Below is a small trained network, with its code and all its weights. Each question gives an input and a class and asks what happens when units are switched off, that is, made to give their printed mean instead of their output.

import numpy as np


def w(rows, s, z=0):
    codes = np.array(rows[::2]) - 128.0
    scale = np.full(codes.shape[1], s)
    scale[-1] = z or s
    return codes * scale


def f(y):
    return y / 2 * (1 + np.tanh(0.7978845608 * (y + 0.044715 * y**3)))


def log_softmax(a):
    a = a - a.max(-1, keepdims=True)
    return a - np.log(np.exp(a).sum(-1, keepdims=True))


def net(x, mask):
    res = np.array(x, float).reshape(1, 8) / 4 @ E
    y = f(res @ A[0][:, :-1].T + A[0][:, -1])
    res = res + np.where(mask, y, B[0][:, -1]) @ B[0][:, :-1]
    return log_softmax(res[-1] @ U[:, :-1].T + U[:, -1])


A, B = {}, {}
E = w([
[122,126,126],'x0',
[128,126,129],'x1',
[176,36,2],'x2',
[125,123,127],'x3',
[203,60,226],'x4',
[123,124,131],'x5',
[131,130,127],'x6',
[126,127,128],'x7',
],0.0078)
A[0] = w([
[154,111,75,90],'n0',
[47,138,200,15],'n1',
[241,172,153,114],'n2',
[66,165,39,29],'n3',
[145,54,254,139],'n4',
[162,77,177,53],'n5',
[93,178,71,50],'n6',
[93,215,206,69],'n7',
[125,65,40,136],'n8',
[191,27,72,89],'n9',
[223,38,199,43],'n10',
[103,121,122,42],'n11',
[75,104,125,34],'n12',
[140,138,160,29],'n13',
[139,53,61,65],'n14',
[40,191,53,116],'n15',
[234,112,178,62],'n16',
[158,158,203,2],'n17',
[140,60,11,79],'n18',
[80,207,26,27],'n19',
],0.0084,0.0092)
B[0] = w([
[100,173,130,137],'n0',
[135,104,220,133],'n1',
[119,128,89,150],'n2',
[39,150,159,142],'n3',
[100,129,54,254],'n4',
[74,105,172,130],'n5',
[31,120,151,128],'n6',
[209,167,186,199],'n7',
[191,125,163,211],'n8',
[111,189,175,205],'n9',
[4,120,99,181],'n10',
[59,136,186,101],'n11',
[7,158,145,102],'n12',
[92,153,186,106],'n13',
[93,192,191,162],'n14',
[106,69,112,196],'n15',
[27,135,145,153],'n16',
[84,150,187,128],'n17',
[169,172,174,204],'n18',
[44,59,137,153],'n19',
],0.013,0.0061)
U = w([
[181,227,254,21],'0',
[52,74,133,37],'1',
[204,129,104,254],'2',
[201,145,98,214],'3',
[191,142,94,205],'4',
],0.0092,0.0072)

Each question gives the input, the list of numbers given to net, and the class t.
The units are the neurons (one row each of A and B). Each row of codes is followed by its name. A weight is (code - 128) times the scale printed after its matrix; where a second scale follows, it is the last column's (A, B and U).
mask holds one flag per neuron, in row order. A switched-off neuron (its flag False) gives its mean, the last column of its row in B, instead of its output. The means were averaged over made-up inputs and are rounded, as every weight is.
A unit's drop is (log p(t) with every unit on - log p(t) with that unit switched off) / (log p(t) with every unit on - log p(t) with every unit switched off).
The circuit of an input: a set's keep is (log p(t) with only the set's units on - log p(t) with every unit switched off) / (log p(t) with every unit on - log p(t) with every unit switched off). Starting from the 12 units with the biggest drops (on a tie, the unit counted first), units are removed one at a time, each time the one whose removal leaves the highest keep (on an exact tie, the one counted first), for as long as the keep stays at least 0.8.
units of the circuit, in order: the units of the circuit, biggest drop first
unit that matters most: the unit with the biggest drop
k most important neurons: the k neurons with the biggest drops, biggest first
drop when u is switched off: that unit's drop, to one decimal
input [2,-2,-4,3,-6,1,5,-4], class 1: 2 most important neurons => [n15 n19]
input [2,-5,2,-1,-8,2,-2,-7], class 1: unit that matters most => n19
input [-4,-2,3,-8,7,-6,-5,-3], class 1: units of the circuit, in order => [n10 n16]
input [-8,8,-6,8,-8,2,-5,3], class 1: units of the circuit, in order => [n15 n19]
input [5,8,-5,-8,3,6,-6,2], class 2: 2 most important neurons => [n4 n9]
input [-6,-4,-7,-3,8,-1,6,1], class 1: 2 most important neurons => [n4 n10]
input [-6,-4,-5,0,5,-2,-2,-2], class 4: 2 most important neurons => [n4 n9]
input [7,-7,6,6,-7,8,-5,-4], class 1: 3 most important neurons => [n19 n15 n3]
input [-1,5,5,-8,3,4,-5,3], class 0: drop when n8 is switched off => 0.1
input [7,-7,8,-7,1,-1,2,1], class 0: drop when n7 is switched off => 0.0
input [-6,1,7,-7,-3,0,4,-7], class 0: drop when n14 is switched off => 0.1
